Below are the code and all the weights of a small trained network. Each question names an input and a class and asks about switching units off, where a switched-off unit gives its printed mean instead of its output.

import numpy as np


def w(rows, s, z=0):
    codes = np.array(rows[::2]) - 128.0
    scale = np.full(codes.shape[1], s)
    scale[-1] = z or s
    return codes * scale


def norm(h):
    return h / np.sqrt((h * h).mean(-1, keepdims=True) + 1e-5)


def f(y):
    return y / 2 * (1 + np.tanh(0.7978845608 * (y + 0.044715 * y**3)))


def log_softmax(a):
    a = a - a.max(-1, keepdims=True)
    return a - np.log(np.exp(a).sum(-1, keepdims=True))


def net(x, mask):
    res = np.array(x, float).reshape(1, 6) / 4 @ E
    u = 0
    for l in range(3):
        y = f(norm(res) @ A[l][:, :-1].T + A[l][:, -1])
        res = res + np.where(mask[u : u + 5], y, B[l][:, -1]) @ B[l][:, :-1]
        u += 5
    return log_softmax(norm(res)[-1] @ U[:, :-1].T + U[:, -1])


A, B = {}, {}
E = w([
[145,142,140,119],'x0',
[128,129,125,127],'x1',
[85,166,119,125],'x2',
[131,128,134,125],'x3',
[90,169,116,124],'x4',
[145,158,153,246],'x5',
],0.012)
A[0] = w([
[89,200,45,43,118],'0.n0',
[212,59,144,254,230],'0.n1',
[114,221,131,231,250],'0.n2',
[85,34,177,60,221],'0.n3',
[84,236,170,195,52],'0.n4',
],0.0089,0.0026)
B[0] = w([
[183,202,200,244,221],'0.n0',
[152,176,242,80,254],'0.n1',
[200,12,91,1,242],'0.n2',
[240,184,66,88,231],'0.n3',
[100,150,67,5,194],'0.n4',
],0.0067,0.0068)
A[1] = w([
[129,158,222,174,28],'1.n0',
[53,200,88,51,119],'1.n1',
[48,254,82,19,157],'1.n2',
[177,37,117,118,3],'1.n3',
[30,59,147,24,104],'1.n4',
],0.0073,0.0024)
B[1] = w([
[124,141,64,145,135],'1.n0',
[167,119,207,254,183],'1.n1',
[234,213,186,174,255],'1.n2',
[21,9,248,215,142],'1.n3',
[121,111,48,129,159],'1.n4',
],0.0072,0.0052)
A[2] = w([
[230,166,151,199,60],'2.n0',
[192,223,118,155,2],'2.n1',
[250,164,123,11,184],'2.n2',
[254,194,112,84,84],'2.n3',
[224,190,122,94,85],'2.n4',
],0.0061,0.0032)
B[2] = w([
[106,125,2,149,159],'2.n0',
[111,92,125,163,147],'2.n1',
[27,160,104,133,252],'2.n2',
[37,36,7,173,205],'2.n3',
[13,66,110,141,184],'2.n4',
],0.0066,0.012)
U = w([
[154,15,130,19,85],'0',
[106,150,18,160,54],'1',
[238,198,254,193,251],'2',
],0.0096,0.0025)

Each question gives the input, the list of numbers given to net, and the class t.
The units are the neurons (one row each of A and B). Each row of codes is followed by its name. A weight is (code - 128) times the scale printed after its matrix; where a second scale follows, it is the last column's (A, B and U).
mask holds one flag per neuron, layer by layer. A switched-off neuron (its flag False) gives its mean, the last column of its row in B, instead of its output. The means were averaged over made-up inputs and are rounded, as every weight is.
A unit's drop is (log p(t) with every unit on - log p(t) with that unit switched off) / (log p(t) with every unit on - log p(t) with every unit switched off).
The circuit of an input: a set's keep is (log p(t) with only the set's units on - log p(t) with every unit switched off) / (log p(t) with every unit on - log p(t) with every unit switched off). Starting from the 12 units with the biggest drops (on a tie, the unit counted first), units are removed one at a time, each time the one whose removal leaves the highest keep (on an exact tie, the one counted first), for as long as the keep stays at least 0.8.
circuit, biggest first: the units of the circuit, biggest drop first
most important unit: the unit with the biggest drop
k most important neurons: the k neurons with the biggest drops, biggest first
top k neurons in layer l: the k neurons of layer l with the biggest drops, biggest first
drop when u is switched off: that unit's drop, to one decimal
input [7,-2,-4,3,4,-3], class 1: most important unit -> 0.n2
input [-2,8,2,-8,2,-1], class 2: 2 most important neurons -> [0.n2, 0.n3]
input [6,5,-1,0,5,-8], class 1: 3 most important neurons -> [0.n1, 2.n3, 0.n3]
input [-4,-5,-5,7,3,8], class 0: circuit, biggest first -> [0.n2, 0.n0, 1.n2]
input [-3,3,4,-1,6,-8], class 2: 4 most important neurons -> [0.n0, 0.n2, 1.n2, 1.n1]
input [-7,8,4,-4,5,0], class 2: 2 most important neurons -> [0.n0, 1.n1]
input [-8,5,0,8,7,7], class 0: 2 most important neurons -> [0.n2, 0.n0]
input [2,1,3,6,-1,-7], class 1: top 2 neurons in layer 0 -> [0.n2, 0.n1]
input [7,6,5,4,2,-2], class 2: top 2 neurons in layer 2 -> [2.n2, 2.n3]
input [-6,-3,2,5,4,-1], class 2: top 2 neurons in layer 2 -> [2.n2, 2.n3]
input [-6,7,-1,-5,1,-8], class 1: drop when 0.n0 is switched off -> 0.1
input [6,-1,-5,-6,5,2], class 0: drop when 0.n2 is switched off -> 0.3
input [-5,2,2,4,-4,5], class 0: drop when 0.n2 is switched off -> 0.2
input [-3,8,6,0,4,-5], class 2: drop when 1.n4 is switched off -> 0.0
input [2,-6,7,-3,-2,3], class 0: circuit, biggest first -> [0.n2]
input [3,-7,-4,1,3,-8], class 1: 2 most important neurons -> [0.n2, 0.n1]
input [5,3,7,7,-5,-5], class 1: top 2 neurons in layer 0 -> [0.n2, 0.n1]
